Here is a tiny trained network, its code and every weight. The questions are about switching its units off for an input and a target symbol, where a switched-off unit gives its printed mean instead of its output.

import numpy as np


def w(rows, s, z=0):
    codes = np.array(rows[::2]) - 128.0
    scale = np.full(codes.shape[1], s)
    scale[-1] = z or s
    return codes * scale


def norm(h):
    return h / np.sqrt((h * h).mean(-1, keepdims=True) + 1e-5)


def f(y):
    return np.maximum(y, 0)


def softmax(a):
    e = np.exp(a - a.max(-1, keepdims=True))
    return e / e.sum(-1, keepdims=True)


def log_softmax(a):
    a = a - a.max(-1, keepdims=True)
    return a - np.log(np.exp(a).sum(-1, keepdims=True))


def net(x, mask):
    ids = ['γδελξπτφψω'.index(c) for c in x.split()]
    T = len(ids)
    res = E[ids] + P[:T]
    q, k, v = (norm(res) @ M[0].T for M in (Q, K, V))
    z = softmax(np.where(np.tri(T) > 0, q @ k.T / 4**0.5, -1e9)) @ v
    res = res + np.where(mask[0], z, O[0][:, -1]) @ O[0][:, :-1]
    y = f(norm(res) @ A[0][:, :-1].T + A[0][:, -1])
    res = res + np.where(mask[1:9], y, B[0][:, -1]) @ B[0][:, :-1]
    return log_softmax(norm(res)[-1] @ U[:, :-1].T + U[:, -1])


Q, K, V, O, A, B = {}, {}, {}, {}, {}, {}
E = w([
[75,161,142,161,65,123,208,203,172,125,18,55],'γ',
[48,154,181,93,100,129,208,137,40,191,73,96],'δ',
[77,209,188,41,125,117,104,174,160,160,90,202],'ε',
[58,62,156,68,197,207,130,156,41,172,102,103],'λ',
[130,110,114,182,147,190,165,124,58,84,15,234],'ξ',
[204,125,118,21,146,153,198,138,140,252,131,183],'π',
[108,207,120,128,176,181,182,159,204,219,158,160],'τ',
[152,194,212,167,70,209,211,111,44,212,145,145],'φ',
[35,132,148,75,2,73,228,61,50,79,114,166],'ψ',
[199,158,165,120,223,114,164,146,149,105,155,142],'ω',
],0.019)
P = w([
[96,100,243,104,131,178,61,71,248,136,98,195],'0',
[124,199,175,59,148,234,59,18,122,109,33,94],'1',
[56,124,139,134,190,83,142,60,145,158,93,122],'2',
[103,70,237,120,118,145,103,147,195,151,118,177],'3',
[131,210,158,54,132,235,101,102,81,96,52,82],'4',
[51,108,110,143,187,85,167,91,111,159,121,121],'5',
[111,65,203,137,108,131,136,186,164,150,140,174],'6',
[92,240,135,63,126,206,131,158,63,65,96,91],'7',
[80,122,65,161,176,77,174,130,94,166,151,141],'8',
[132,64,153,148,116,130,152,217,147,141,178,182],'9',
[132,216,90,78,106,194,161,192,46,70,133,103],'10',
[77,97,47,167,163,73,188,173,69,153,171,132],'11',
[128,43,142,166,95,132,159,240,111,123,190,156],'12',
],0.018)
Q[0] = w([
[181,174,75,155,193,126,70,80,118,170,65,43],'H0',
[171,24,170,215,54,50,65,41,174,178,157,121],'H0',
[48,10,164,137,151,90,174,191,170,193,74,175],'H0',
[139,175,234,86,136,244,251,202,118,134,65,180],'H0',
],0.024)
K[0] = w([
[158,163,194,145,240,133,164,112,208,162,135,150],'H0',
[89,113,247,96,109,133,90,52,163,114,4,83],'H0',
[6,93,117,160,88,212,127,166,103,126,73,135],'H0',
[166,108,111,221,115,123,194,247,23,101,197,85],'H0',
],0.025)
V[0] = w([
[56,128,96,181,163,176,56,180,171,147,56,94],'H0',
[73,134,64,110,33,165,161,112,209,195,101,96],'H0',
[146,78,98,128,70,150,198,89,141,81,61,150],'H0',
[130,142,197,250,86,179,133,85,124,115,174,101],'H0',
],0.017)
O[0] = w([
[156,100,53,203,167,142,122,200,26,108,180,114,154],'H0',
[88,134,104,170,84,150,254,167,157,96,170,96,54],'H0',
[148,115,40,101,72,94,110,166,148,182,73,173,254],'H0',
[175,196,153,77,110,81,130,180,128,155,191,186,203],'H0',
],0.011,0.0085)
A[0] = w([
[136,207,133,98,104,214,104,144,122,78,132,62,78],'N0',
[85,88,175,171,121,75,175,92,129,158,163,168,14],'N1',
[98,219,72,68,75,125,134,112,67,132,114,83,84],'N2',
[43,141,89,157,172,2,125,120,139,110,138,119,182],'N3',
[128,99,164,152,69,114,115,134,162,146,215,153,2],'N4',
[101,165,67,107,82,47,142,42,72,90,156,86,19],'N5',
[139,224,86,53,103,119,78,58,77,68,108,53,79],'N6',
[143,149,97,131,204,30,177,110,136,195,130,42,96],'N7',
],0.028,0.0065)
B[0] = w([
[101,113,114,60,125,24,148,116,157,147,153,184,218],'N0',
[120,172,76,133,169,177,50,113,92,107,130,147,187],'N1',
[131,114,86,126,231,188,129,211,135,63,137,129,250],'N2',
[162,213,208,100,173,126,202,100,148,157,150,91,190],'N3',
[160,97,149,165,94,110,123,99,82,153,34,71,190],'N4',
[100,72,152,140,51,6,185,88,148,118,157,114,143],'N5',
[176,174,172,222,50,157,122,113,97,204,62,64,254],'N6',
[136,46,99,119,25,122,55,142,149,156,60,182,169],'N7',
],0.024,0.011)
U = w([
[122,145,115,133,110,230,138,97,138,147,160,156,139],'γ',
[96,41,197,140,181,177,128,153,86,145,127,106,134],'δ',
[137,62,88,150,105,102,72,175,141,149,111,182,129],'ε',
[127,162,64,181,215,61,154,92,60,176,82,111,34],'λ',
[139,180,47,165,162,190,52,162,100,73,69,48,79],'ξ',
[56,115,97,88,117,146,140,130,145,117,2,94,57],'π',
[104,140,105,117,135,76,110,82,105,67,169,113,254],'τ',
[190,160,242,98,181,185,127,192,172,114,149,165,120],'φ',
[138,115,113,162,79,155,179,189,105,97,112,81,151],'ψ',
[157,141,208,123,65,133,93,125,91,140,90,79,156],'ω',
],0.009)

Each question gives the input, a string of symbols that net reads in full, and the target symbol t.
The units are the heads (4 rows each of Q, K, V and O) and the neurons (one row each of A and B). Each row of codes is followed by its name. A weight is (code - 128) times the scale printed after its matrix; where a second scale follows, it is the last column's (O, A, B and U).
mask holds one flag per unit, heads first, then neurons. A switched-off unit (its flag False) gives its mean, the last column of its rows in O or B, instead of its output. The means were averaged over made-up inputs and are rounded, as every weight is.
A unit's drop is (log p(t) with every unit on - log p(t) with that unit switched off) / (log p(t) with every unit on - log p(t) with every unit switched off).
The circuit of an input: a set's keep is (log p(t) with only the set's units on - log p(t) with every unit switched off) / (log p(t) with every unit on - log p(t) with every unit switched off). Starting from all 9 units, units are removed one at a time, each time the one whose removal leaves the highest keep (on an exact tie, the one counted first), for as long as the keep stays at least 0.8.
circuit, biggest first: the units of the circuit, biggest drop first
unit that matters most: the unit with the biggest drop
top k neurons: the k neurons with the biggest drops, biggest first
input φ ω ε, target φ: top 3 neurons : [N6, N3, N2]
input γ ξ γ π, target ψ: unit that matters most : H0
input ξ δ ξ φ ξ ξ ψ ξ ξ ξ ξ π, target ε: top 2 neurons : [N7, N6]
input ψ δ γ ξ φ ω ξ λ ξ ω φ ω ε, target ω: circuit, biggest first : [N4, H0]
input ξ φ δ ξ φ ω, target ω: circuit, biggest first : [H0, N6]
input φ ε ξ ω, target ε: circuit, biggest first : [H0, N6]
input π γ γ ω ψ φ π, target ω: top 3 neurons : [N4, N2, N0]
input ξ φ ξ γ φ φ ξ ω φ τ, target ω: top 2 neurons : [N4, N2]
input ω ω γ π ξ, target π: circuit, biggest first : [H0, N0]
input ξ ξ ψ, target τ: top 3 neurons : [N5, N1, N6]
input φ ε ξ ξ δ ε λ λ, target λ: circuit, biggest first : [N0, H0, N6]
input ω φ ξ ε ε, target ξ: circuit, biggest first : [N2, H0]
input φ φ φ ψ, target π: circuit, biggest first : [H0, N6, N4]
input φ π λ ξ ω π ω τ, target ω: circuit, biggest first : [H0, N6]
input ξ φ τ ξ φ ξ ξ π, target π: circuit, biggest first : [H0]
input ω ξ ξ ξ γ τ ξ ξ, target τ: top 2 neurons : [N0, N6]
input φ ε ξ ξ φ φ γ γ ξ ξ ξ ω λ, target δ: top 3 neurons : [N6, N2, N1]
input ξ ξ ξ φ ξ γ ξ ε, target ξ: circuit, biggest first : [N2, N6]
input ε φ ε φ ε φ ξ ξ, target φ: top 2 neurons : [N2, N0]
input ξ ξ ξ ξ ξ ξ φ τ, target φ: circuit, biggest first : [H0]
input ω ω ξ ω ξ ε φ δ, target φ: top 2 neurons : [N2, N0]
